Below are the code and all the weights of a small trained network. Each question names an input and a class and asks about switching units off, where a switched-off unit gives its printed mean instead of its output.

import numpy as np


def w(rows, s, z=0):
    codes = np.array(rows[::2]) - 128.0
    scale = np.full(codes.shape[1], s)
    scale[-1] = z or s
    return codes * scale


def f(y):
    return np.maximum(y, 0)


def log_softmax(a):
    a = a - a.max(-1, keepdims=True)
    return a - np.log(np.exp(a).sum(-1, keepdims=True))


def net(x, mask):
    res = np.array(x, float).reshape(1, 6) / 4 @ E
    y = f(res @ A[0][:, :-1].T + A[0][:, -1])
    res = res + np.where(mask, y, B[0][:, -1]) @ B[0][:, :-1]
    return log_softmax(res[-1] @ U[:, :-1].T + U[:, -1])


A, B = {}, {}
E = w([
[129,128,127],'x0',
[90,8,70],'x1',
[129,127,128],'x2',
[193,61,215],'x3',
[1,115,194],'x4',
[128,129,127],'x5',
],0.0095)
A[0] = w([
[142,173,36,130],'neuron 1',
[160,185,108,24],'neuron 2',
[77,130,156,43],'neuron 3',
[101,128,150,214],'neuron 4',
[84,40,75,34],'neuron 5',
[141,135,74,221],'neuron 6',
[150,96,190,54],'neuron 7',
[124,43,19,87],'neuron 8',
[162,99,176,64],'neuron 9',
[80,90,59,203],'neuron 10',
[60,172,69,208],'neuron 11',
[137,70,122,171],'neuron 12',
[140,145,135,255],'neuron 13',
[137,224,154,43],'neuron 14',
[240,118,1,84],'neuron 15',
[127,156,68,106],'neuron 16',
[121,94,231,112],'neuron 17',
[56,150,86,101],'neuron 18',
[104,150,79,71],'neuron 19',
[201,150,105,90],'neuron 20',
[65,179,38,67],'neuron 21',
[124,170,137,92],'neuron 22',
[115,162,96,45],'neuron 23',
[202,131,83,80],'neuron 24',
[93,19,110,48],'neuron 25',
[81,162,86,62],'neuron 26',
[144,94,90,117],'neuron 27',
[70,192,81,66],'neuron 28',
[101,193,80,128],'neuron 29',
[177,136,87,37],'neuron 30',
[70,137,191,49],'neuron 31',
[64,113,210,34],'neuron 32',
[161,196,178,51],'neuron 33',
[63,124,151,60],'neuron 34',
[80,71,125,163],'neuron 35',
[144,205,188,62],'neuron 36',
[158,59,225,29],'neuron 37',
[127,77,131,127],'neuron 38',
[83,107,171,90],'neuron 39',
[163,135,100,49],'neuron 40',
[169,129,96,239],'neuron 41',
[140,149,134,193],'neuron 42',
[67,150,161,80],'neuron 43',
[167,130,103,255],'neuron 44',
[135,63,80,39],'neuron 45',
],0.013,0.0089)
B[0] = w([
[156,130,161,195],'neuron 1',
[127,137,114,148],'neuron 2',
[93,77,62,153],'neuron 3',
[36,143,166,210],'neuron 4',
[180,191,58,180],'neuron 5',
[89,122,185,208],'neuron 6',
[212,87,117,157],'neuron 7',
[146,238,80,205],'neuron 8',
[253,85,123,154],'neuron 9',
[116,167,179,227],'neuron 10',
[166,101,190,246],'neuron 11',
[160,202,169,190],'neuron 12',
[74,172,203,230],'neuron 13',
[128,146,72,181],'neuron 14',
[63,69,101,231],'neuron 15',
[162,88,154,163],'neuron 16',
[161,96,160,204],'neuron 17',
[193,83,172,188],'neuron 18',
[236,77,114,150],'neuron 19',
[64,78,106,174],'neuron 20',
[213,78,128,196],'neuron 21',
[111,139,108,151],'neuron 22',
[174,122,97,138],'neuron 23',
[94,53,103,176],'neuron 24',
[144,152,109,190],'neuron 25',
[172,122,130,162],'neuron 26',
[126,178,116,159],'neuron 27',
[176,90,139,185],'neuron 28',
[178,122,159,195],'neuron 29',
[73,80,57,147],'neuron 30',
[113,83,74,177],'neuron 31',
[110,76,91,187],'neuron 32',
[179,217,7,171],'neuron 33',
[37,26,44,169],'neuron 34',
[102,183,139,206],'neuron 35',
[180,210,39,184],'neuron 36',
[194,97,120,186],'neuron 37',
[144,185,125,166],'neuron 38',
[85,145,78,173],'neuron 39',
[40,60,39,138],'neuron 40',
[69,126,174,217],'neuron 41',
[93,156,153,183],'neuron 42',
[20,101,58,179],'neuron 43',
[40,104,192,224],'neuron 44',
[168,162,79,156],'neuron 45',
],0.0066,0.011)
U = w([
[96,3,76,39],'0',
[191,181,83,48],'1',
[138,93,206,255],'2',
[250,10,183,39],'3',
[123,104,210,200],'4',
[125,106,213,171],'5',
],0.011,0.007)

Each question gives the input, the list of numbers given to net, and the class t.
The units are the neurons (one row each of A and B). Each row of codes is followed by its name. A weight is (code - 128) times the scale printed after its matrix; where a second scale follows, it is the last column's (A, B and U).
mask holds one flag per neuron, in row order. A switched-off neuron (its flag False) gives its mean, the last column of its row in B, instead of its output. The means were averaged over made-up inputs and are rounded, as every weight is.
A unit's drop is (log p(t) with every unit on - log p(t) with that unit switched off) / (log p(t) with every unit on - log p(t) with every unit switched off).
The circuit of an input: a set's keep is (log p(t) with only the set's units on - log p(t) with every unit switched off) / (log p(t) with every unit on - log p(t) with every unit switched off). Starting from the 12 units with the biggest drops (on a tie, the unit counted first), units are removed one at a time, each time the one whose removal leaves the highest keep (on an exact tie, the one counted first), for as long as the keep stays at least 0.8.
circuit, biggest first: the units of the circuit, biggest drop first
unit that matters most: the unit with the biggest drop
k most important neurons: the k neurons with the biggest drops, biggest first
drop of u: that unit's drop, to one decimal
input [4,-8,4,4,7,-8], class 1: circuit, biggest first => neuron 36; neuron 33
input [0,1,5,1,-7,7], class 0: circuit, biggest first => neuron 15
input [6,7,7,-2,3,5], class 1: circuit, biggest first => neuron 5; neuron 8
input [-3,8,5,-5,2,2], class 1: circuit, biggest first => neuron 8; neuron 5
input [-4,7,0,-6,6,1], class 1: circuit, biggest first => neuron 5; neuron 8
input [-1,1,1,5,-7,7], class 0: circuit, biggest first => neuron 15; neuron 20
input [4,2,-1,-7,-5,-1], class 3: 2 most important neurons => neuron 21; neuron 19
input [8,8,2,-7,1,-3], class 1: 2 most important neurons => neuron 8; neuron 5
input [0,-4,3,8,-1,7], class 3: 3 most important neurons => neuron 9; neuron 37; neuron 7
input [1,7,6,1,4,-6], class 1: 2 most important neurons => neuron 5; neuron 8
input [0,-1,3,-6,5,4], class 3: 2 most important neurons => neuron 21; neuron 18
input [6,7,-1,7,-6,-4], class 1: drop of neuron 45 => 0.2
input [-7,5,-3,2,-3,8], class 4: drop of neuron 36 => 0.2
input [5,3,4,-8,-3,8], class 3: drop of neuron 19 => 0.1
input [-7,8,-5,8,6,-8], class 1: unit that matters most => neuron 5
